Below is a small trained network, with its code and all its weights. Each question gives an input and a target symbol and asks what happens when units are switched off, that is, made to give their printed mean instead of their output.

import numpy as np


def w(rows, s, z=0):
    codes = np.array(rows[::2]) - 128.0
    scale = np.full(codes.shape[1], s)
    scale[-1] = z or s
    return codes * scale


def norm(h):
    return h / np.sqrt((h * h).mean(-1, keepdims=True) + 1e-5)


def f(y):
    return y / 2 * (1 + np.tanh(0.7978845608 * (y + 0.044715 * y**3)))


def softmax(a):
    e = np.exp(a - a.max(-1, keepdims=True))
    return e / e.sum(-1, keepdims=True)


def log_softmax(a):
    a = a - a.max(-1, keepdims=True)
    return a - np.log(np.exp(a).sum(-1, keepdims=True))


def net(x, mask):
    ids = ['Θαβηπω'.index(c) for c in x.split()]
    T = len(ids)
    res = E[ids] + P[:T]
    u = 0
    for l in range(2):
        r = norm(res)
        for j in range(2):
            rows = slice(3 * j, 3 * j + 3)
            q, k, v = (r @ M[l][rows].T for M in (Q, K, V))
            z = softmax(np.where(np.tri(T) > 0, q @ k.T / 3**0.5, -1e9)) @ v
            o = O[l][rows]
            res = res + np.where(mask[u + j], z, o[:, -1]) @ o[:, :-1]
        u += 2
        y = f(norm(res) @ A[l][:, :-1].T + A[l][:, -1])
        res = res + np.where(mask[u : u + 4], y, B[l][:, -1]) @ B[l][:, :-1]
        u += 4
    return log_softmax(norm(res)[-1] @ U[:, :-1].T + U[:, -1])


Q, K, V, O, A, B = {}, {}, {}, {}, {}, {}
E = w([
[129,229,206,112,146,203],'Θ',
[191,178,165,178,107,118],'α',
[135,146,119,123,115,225],'β',
[148,160,168,133,78,145],'η',
[169,46,150,89,223,53],'π',
[2,166,75,217,197,52],'ω',
],0.013)
P = w([
[214,143,56,76,119,100],'0',
[155,157,181,250,130,184],'1',
[138,161,173,153,156,101],'2',
[92,127,160,150,130,116],'3',
[68,103,147,145,130,156],'4',
[65,86,145,140,124,160],'5',
[92,125,155,124,121,158],'6',
],0.016)
Q[0] = w([
[75,113,200,177,194,110],'0.h1',
[101,132,225,192,124,125],'0.h1',
[98,103,253,195,170,151],'0.h1',
[139,108,220,137,148,168],'0.h2',
[151,162,29,97,103,79],'0.h2',
[98,161,153,165,130,134],'0.h2',
],0.057)
K[0] = w([
[148,163,85,66,118,166],'0.h1',
[180,203,11,76,98,141],'0.h1',
[184,163,3,66,149,74],'0.h1',
[126,40,160,104,164,115],'0.h2',
[141,182,151,166,98,167],'0.h2',
[166,142,109,111,175,130],'0.h2',
],0.053)
V[0] = w([
[110,66,29,160,106,143],'0.h1',
[197,152,195,214,65,38],'0.h1',
[86,131,91,6,21,121],'0.h1',
[78,53,173,92,145,159],'0.h2',
[64,128,87,38,69,100],'0.h2',
[86,192,87,155,106,121],'0.h2',
],0.024)
O[0] = w([
[116,91,127,123,33,39,140],'0.h1',
[62,216,146,30,226,113,142],'0.h1',
[28,154,134,150,30,219,206],'0.h1',
[187,40,200,72,164,184,114],'0.h2',
[109,55,41,83,75,112,65],'0.h2',
[120,138,1,197,194,151,2],'0.h2',
],0.015,0.013)
A[0] = w([
[181,128,71,21,90,83,3],'0.n1',
[250,194,119,78,86,170,93],'0.n2',
[16,90,114,123,141,79,129],'0.n3',
[117,125,82,130,196,52,98],'0.n4',
],0.023,0.0053)
B[0] = w([
[95,247,238,142,136,214,151],'0.n1',
[204,27,137,95,133,202,209],'0.n2',
[137,104,224,62,144,154,255],'0.n3',
[149,24,143,33,146,81,190],'0.n4',
],0.016,0.0062)
Q[1] = w([
[118,158,21,149,101,137],'1.h1',
[38,96,117,150,130,113],'1.h1',
[112,119,75,128,154,203],'1.h1',
[188,152,183,185,153,136],'1.h2',
[203,69,254,87,110,176],'1.h2',
[120,83,85,144,168,91],'1.h2',
],0.047)
K[1] = w([
[220,160,221,168,57,187],'1.h1',
[173,156,163,137,129,21],'1.h1',
[154,134,107,109,33,171],'1.h1',
[90,192,66,198,86,180],'1.h2',
[34,75,96,252,211,117],'1.h2',
[182,121,181,132,92,181],'1.h2',
],0.034)
V[1] = w([
[164,159,107,148,70,184],'1.h1',
[3,4,167,198,141,96],'1.h1',
[102,172,151,215,140,80],'1.h1',
[131,130,103,76,123,115],'1.h2',
[205,184,58,39,50,75],'1.h2',
[72,83,103,34,122,125],'1.h2',
],0.029)
O[1] = w([
[126,79,141,139,81,145,123],'1.h1',
[121,192,141,120,102,4,211],'1.h1',
[128,122,108,77,108,126,254],'1.h1',
[134,111,101,108,124,131,137],'1.h2',
[158,64,79,108,141,197,186],'1.h2',
[115,123,84,86,96,128,200],'1.h2',
],0.026,0.0076)
A[1] = w([
[173,174,192,222,217,46,203],'1.n1',
[136,174,144,114,219,123,174],'1.n2',
[175,178,220,253,181,184,6],'1.n3',
[158,142,165,159,50,119,145],'1.n4',
],0.038,0.0017)
B[1] = w([
[33,175,208,116,116,31,217],'1.n1',
[149,160,153,221,146,111,179],'1.n2',
[162,2,232,65,150,115,251],'1.n3',
[189,176,116,170,172,175,227],'1.n4',
],0.033,0.02)
U = w([
[179,98,100,214,82,142,148],'Θ',
[59,137,123,64,86,204,7],'α',
[84,136,164,150,134,44,157],'β',
[145,139,92,134,254,165,105],'η',
[177,68,46,68,151,59,123],'π',
[163,18,171,122,170,142,196],'ω',
],0.0083,0.0022)

Each question gives the input, a string of symbols that net reads in full, and the target symbol t.
The units are the heads (3 rows each of Q, K, V and O) and the neurons (one row each of A and B). Each row of codes is followed by its name. A weight is (code - 128) times the scale printed after its matrix; where a second scale follows, it is the last column's (O, A, B and U).
mask holds one flag per unit, layer by layer, with each layer's heads first. A switched-off unit (its flag False) gives its mean, the last column of its rows in O or B, instead of its output. The means were averaged over made-up inputs and are rounded, as every weight is.
A unit's drop is (log p(t) with every unit on - log p(t) with that unit switched off) / (log p(t) with every unit on - log p(t) with every unit switched off).
The circuit of an input: a set's keep is (log p(t) with only the set's units on - log p(t) with every unit switched off) / (log p(t) with every unit on - log p(t) with every unit switched off). Starting from all 12 units, units are removed one at a time, each time the one whose removal leaves the highest keep (on an exact tie, the one counted first), for as long as the keep stays at least 0.8.
units of the circuit, in order: the units of the circuit, biggest drop first
k most important neurons: the k neurons with the biggest drops, biggest first
heads that matter: for each layer, one digit per head in row order, 1 if its drop is at least 0.15 and else 0, layers parted by /
drop of u: that unit's drop, to one decimal
input β ω Θ π π, target Θ: units of the circuit, in order	[0.h1 1.n3 1.n1]
input ω ω η β, target π: heads that matter	01 / 01
input β η π π, target Θ: units of the circuit, in order	[0.h1 1.n3]
input η π π η, target α: heads that matter	11 / 01
input η β η ω, target α: heads that matter	11 / 00
input α π α Θ π Θ, target η: units of the circuit, in order	[0.h1 1.h1]
input ω β ω, target π: heads that matter	01 / 01
input α α π ω π ω ω, target η: heads that matter	11 / 10
input η β π π Θ, target α: units of the circuit, in order	[0.h1 1.n3]
input η π η ω η π, target α: 3 most important neurons	[1.n3 1.n1 1.n2]
input ω ω α α Θ, target π: units of the circuit, in order	[0.h2 1.h2 0.n4]
input η η η, target α: heads that matter	11 / 00
input η π β π, target α: units of the circuit, in order	[0.h2 0.h1 1.n3 1.h2]
input ω π π ω, target π: heads that matter	11 / 10
input β ω ω π π ω η, target Θ: 2 most important neurons	[1.n4 1.n3]
input ω Θ π β π, target π: 2 most important neurons	[0.n4 1.n3]
input β η ω π Θ π η, target Θ: 2 most important neurons	[1.n3 1.n4]
input β β Θ π α π ω, target Θ: most important neuron	[1.n4]
input η Θ β, target α: most important neuron	[1.n3]
input ω π π π Θ π α, target π: 3 most important neurons	[0.n4 1.n3 0.n3]
input ω π η ω Θ β, target β: most important neuron	[1.n1]
input α π Θ π, target η: 3 most important neurons	[1.n3 1.n2 0.n4]
input α π Θ Θ π, target η: drop of 0.h1	0.8
input ω β ω ω ω η, target π: drop of 0.h2	0.9
input η η η Θ, target α: drop of 1.n3	0.1
input ω Θ π π α, target π: drop of 1.h2	1.0
